Below are the code and all the weights of a small trained network. Each question names an input and a class and asks about switching units off, where a switched-off unit gives its printed mean instead of its output.

import numpy as np


def w(rows, s, z=0):
    codes = np.array(rows[::2]) - 128.0
    scale = np.full(codes.shape[1], s)
    scale[-1] = z or s
    return codes * scale


def f(y):
    return y / 2 * (1 + np.tanh(0.7978845608 * (y + 0.044715 * y**3)))


def log_softmax(a):
    a = a - a.max(-1, keepdims=True)
    return a - np.log(np.exp(a).sum(-1, keepdims=True))


def net(x, mask):
    res = np.array(x, float).reshape(1, 7) / 4 @ E
    y = f(res @ A[0][:, :-1].T + A[0][:, -1])
    res = res + np.where(mask, y, B[0][:, -1]) @ B[0][:, :-1]
    return log_softmax(res[-1] @ U[:, :-1].T + U[:, -1])


A, B = {}, {}
E = w([
[129,128,130],'x0',
[164,4,149],'x1',
[128,128,127],'x2',
[251,170,179],'x3',
[85,130,250],'x4',
[128,129,128],'x5',
[130,128,130],'x6',
],0.0044)
A[0] = w([
[122,151,121,128],'N0',
[129,112,117,253],'N1',
[130,139,93,193],'N2',
[101,226,120,108],'N3',
[170,124,22,117],'N4',
[168,6,138,94],'N5',
[38,102,95,132],'N6',
[52,99,102,93],'N7',
[217,160,162,109],'N8',
[84,132,237,105],'N9',
[107,214,110,85],'N10',
[115,177,114,58],'N11',
[193,146,151,75],'N12',
],0.012,0.0059)
B[0] = w([
[122,118,137,132],'N0',
[121,192,207,254],'N1',
[145,134,174,190],'N2',
[53,96,152,171],'N3',
[204,49,137,191],'N4',
[4,102,132,192],'N5',
[145,187,75,196],'N6',
[144,144,56,158],'N7',
[114,184,49,172],'N8',
[223,54,123,187],'N9',
[59,81,122,149],'N10',
[96,78,97,112],'N11',
[117,135,50,131],'N12',
],0.029,0.0046)
U = w([
[2,78,130,90],'0',
[121,178,164,253],'1',
[129,203,18,66],'2',
[118,168,169,178],'3',
[118,165,168,138],'4',
[179,59,127,13],'5',
],0.0098,0.0033)

Each question gives the input, the list of numbers given to net, and the class t.
The units are the neurons (one row each of A and B). Each row of codes is followed by its name. A weight is (code - 128) times the scale printed after its matrix; where a second scale follows, it is the last column's (A, B and U).
mask holds one flag per neuron, in row order. A switched-off neuron (its flag False) gives its mean, the last column of its row in B, instead of its output. The means were averaged over made-up inputs and are rounded, as every weight is.
A unit's drop is (log p(t) with every unit on - log p(t) with that unit switched off) / (log p(t) with every unit on - log p(t) with every unit switched off).
The circuit of an input: a set's keep is (log p(t) with only the set's units on - log p(t) with every unit switched off) / (log p(t) with every unit on - log p(t) with every unit switched off). Starting from the 12 units with the biggest drops (on a tie, the unit counted first), units are removed one at a time, each time the one whose removal leaves the highest keep (on an exact tie, the one counted first), for as long as the keep stays at least 0.8.
units of the circuit, in order: the units of the circuit, biggest drop first
top k neurons: the k neurons with the biggest drops, biggest first
drop of u: that unit's drop, to one decimal
input [3,-6,6,2,-3,-3,5], class 0: units of the circuit, in order : [N3 N10]
input [2,-4,3,6,-7,-3,-4], class 5: units of the circuit, in order : [N4]
input [-3,-4,-3,6,3,-6,3], class 2: top 3 neurons : [N8 N12 N5]
input [5,3,-2,-7,6,7,3], class 2: units of the circuit, in order : [N6 N7]
input [5,-1,4,-5,-6,3,-5], class 5: top 2 neurons : [N4 N8]
input [5,-6,6,0,-8,3,4], class 5: top 2 neurons : [N4 N5]
input [-3,1,-6,-8,-8,8,3], class 2: top 3 neurons : [N6 N7 N9]
input [4,3,-7,-8,8,1,-7], class 2: top 3 neurons : [N6 N7 N4]
input [7,-7,-3,8,1,4,-2], class 2: top 2 neurons : [N8 N5]
input [-5,1,6,-7,7,4,3], class 2: top 3 neurons : [N6 N7 N4]
input [3,-6,1,-8,6,8,-1], class 2: top 3 neurons : [N6 N7 N5]
input [-8,-4,6,7,-4,1,3], class 2: top 2 neurons : [N8 N12]
input [1,-5,-7,3,8,5,6], class 5: top 3 neurons : [N9 N5 N1]
input [-1,8,-3,5,1,-1,5], class 0: units of the circuit, in order : [N5]
input [-3,-3,5,-5,-6,-5,-1], class 5: top 3 neurons : [N4 N8 N5]
input [6,-6,-3,0,3,-5,3], class 0: drop of N6 : 0.1
input [-5,-2,4,-8,1,-3,0], class 2: drop of N7 : 0.2
input [-6,-5,5,4,-8,-5,-7], class 5: drop of N9 : -0.1
